Below are the code and all the weights of a small trained network. Each question names an input and a class and asks about switching units off, where a switched-off unit gives its printed mean instead of its output.

import numpy as np


def w(rows, s, z=0):
    codes = np.array(rows[::2]) - 128.0
    scale = np.full(codes.shape[1], s)
    scale[-1] = z or s
    return codes * scale


def f(y):
    return y / 2 * (1 + np.tanh(0.7978845608 * (y + 0.044715 * y**3)))


def log_softmax(a):
    a = a - a.max(-1, keepdims=True)
    return a - np.log(np.exp(a).sum(-1, keepdims=True))


def net(x, mask):
    res = np.array(x, float).reshape(1, 7) / 4 @ E
    y = f(res @ A[0][:, :-1].T + A[0][:, -1])
    res = res + np.where(mask, y, B[0][:, -1]) @ B[0][:, :-1]
    return log_softmax(res[-1] @ U[:, :-1].T + U[:, -1])


A, B = {}, {}
E = w([
[11,119,160,62,199,193,88,245],'x0',
[105,174,75,42,146,196,151,108],'x1',
[65,124,102,65,89,144,202,56],'x2',
[192,182,48,166,204,139,95,117],'x3',
[91,215,171,157,112,148,94,60],'x4',
[62,155,99,55,241,63,48,101],'x5',
[153,158,200,77,99,41,90,153],'x6',
],0.011)
A[0] = w([
[151,168,112,218,107,183,159,103,20],'N0',
[80,110,184,105,92,71,181,43,187],'N1',
[138,42,97,124,111,132,194,175,90],'N2',
[191,122,163,168,172,64,60,132,107],'N3',
[94,173,115,99,158,163,105,160,36],'N4',
[187,120,148,154,75,91,186,95,155],'N5',
[128,190,13,141,209,172,170,56,163],'N6',
[48,38,141,141,83,139,139,149,214],'N7',
[164,111,196,142,150,52,105,134,128],'N8',
[132,193,86,208,135,165,147,120,147],'N9',
[140,153,38,87,170,115,191,128,148],'N10',
[167,203,145,196,57,134,207,111,139],'N11',
[76,157,182,57,161,203,58,133,106],'N12',
[64,79,168,158,103,104,178,79,101],'N13',
[90,163,178,36,203,154,100,161,149],'N14',
[147,179,179,159,160,85,50,139,218],'N15',
[180,159,153,181,129,165,113,113,230],'N16',
[96,161,141,195,116,167,136,97,230],'N17',
[139,72,103,117,121,155,133,189,61],'N18',
[159,65,145,106,87,111,190,125,105],'N19',
[135,171,10,108,166,118,109,122,205],'N20',
[128,161,156,67,102,125,135,195,253],'N21',
[157,38,127,141,155,194,219,199,130],'N22',
],0.011,0.0028)
B[0] = w([
[114,140,76,183,80,210,164,130,196],'N0',
[172,197,214,107,192,138,120,92,214],'N1',
[199,33,175,156,140,123,125,158,197],'N2',
[143,164,64,230,124,39,58,168,209],'N3',
[88,117,128,72,89,85,136,131,187],'N4',
[134,148,188,135,2,121,130,85,222],'N5',
[112,75,42,72,153,154,58,41,248],'N6',
[164,102,167,117,208,181,140,174,207],'N7',
[136,130,171,176,145,63,104,167,193],'N8',
[85,131,53,148,130,153,150,113,192],'N9',
[140,83,108,102,104,144,73,65,191],'N10',
[141,182,112,142,29,161,185,96,229],'N11',
[51,174,125,45,127,126,147,178,235],'N12',
[152,142,185,151,213,162,145,96,183],'N13',
[38,145,126,49,104,102,148,173,247],'N14',
[114,166,60,165,171,44,123,157,211],'N15',
[110,169,61,187,85,134,140,160,186],'N16',
[91,185,86,153,157,210,153,130,185],'N17',
[106,67,120,143,142,107,134,168,173],'N18',
[171,97,185,124,69,104,141,95,192],'N19',
[103,112,74,97,141,112,58,69,212],'N20',
[143,113,140,72,71,91,173,178,195],'N21',
[163,51,109,131,131,139,141,193,223],'N22',
],0.0091,0.016)
U = w([
[108,176,180,132,255,170,165,119,91],'0',
[172,36,153,156,145,129,181,183,91],'1',
[116,102,75,87,169,130,71,58,137],'2',
[139,166,93,186,101,178,194,112,250],'3',
[177,161,209,137,103,96,172,73,68],'4',
[136,172,113,198,155,28,99,167,114],'5',
[55,167,142,54,144,93,170,189,163],'6',
],0.011,0.0014)

Each question gives the input, the list of numbers given to net, and the class t.
The units are the neurons (one row each of A and B). Each row of codes is followed by its name. A weight is (code - 128) times the scale printed after its matrix; where a second scale follows, it is the last column's (A, B and U).
mask holds one flag per neuron, in row order. A switched-off neuron (its flag False) gives its mean, the last column of its row in B, instead of its output. The means were averaged over made-up inputs and are rounded, as every weight is.
A unit's drop is (log p(t) with every unit on - log p(t) with that unit switched off) / (log p(t) with every unit on - log p(t) with every unit switched off).
The circuit of an input: a set's keep is (log p(t) with only the set's units on - log p(t) with every unit switched off) / (log p(t) with every unit on - log p(t) with every unit switched off). Starting from the 12 units with the biggest drops (on a tie, the unit counted first), units are removed one at a time, each time the one whose removal leaves the highest keep (on an exact tie, the one counted first), for as long as the keep stays at least 0.8.
circuit, biggest first: the units of the circuit, biggest drop first
unit that matters most: the unit with the biggest drop
top k neurons: the k neurons with the biggest drops, biggest first
drop when u is switched off: that unit's drop, to one decimal
input [-8,6,6,-3,-8,0,-6], class 2: circuit, biggest first => N6
input [4,-2,0,-8,8,2,-6], class 0: circuit, biggest first => N13, N7
input [-2,2,7,-4,0,1,-4], class 0: circuit, biggest first => N1, N13
input [-4,-7,8,1,-7,-4,-4], class 1: top 3 neurons => N22, N2, N7
input [-7,-1,2,-7,2,7,-7], class 0: circuit, biggest first => N1, N13
input [5,-2,7,-4,4,-2,1], class 0: circuit, biggest first => N13, N1
input [6,5,-3,0,-6,-6,7], class 1: top 2 neurons => N22, N2
input [-5,-1,-7,4,-5,1,-6], class 2: top 3 neurons => N6, N20, N10
input [-3,7,8,-7,-8,3,2], class 4: circuit, biggest first => N1, N19
input [3,-1,2,8,1,-4,4], class 3: top 4 neurons => N8, N3, N6, N14
input [-8,0,-7,-6,-1,-3,0], class 4: top 2 neurons => N5, N19
input [-3,-4,1,-8,-1,-3,-7], class 1: top 2 neurons => N22, N7
input [4,0,1,5,3,-7,7], class 3: top 2 neurons => N14, N12
input [2,-3,-5,-3,-6,2,3], class 5: unit that matters most => N3
input [-8,8,-6,3,-6,-1,-1], class 2: top 2 neurons => N6, N20
input [1,-5,5,3,-2,-4,-3], class 1: top 2 neurons => N2, N22
input [7,-4,7,-8,3,-5,1], class 0: top 2 neurons => N1, N13
input [-1,-5,3,-2,-2,-1,8], class 4: drop when N20 is switched off => 0.0
input [-2,0,-7,-8,8,4,-3], class 5: drop when N15 is switched off => 0.2
input [-6,2,-3,-5,-8,-3,7], class 4: circuit, biggest first => N5
input [-2,-1,5,0,6,4,4], class 0: drop when N1 is switched off => 0.2
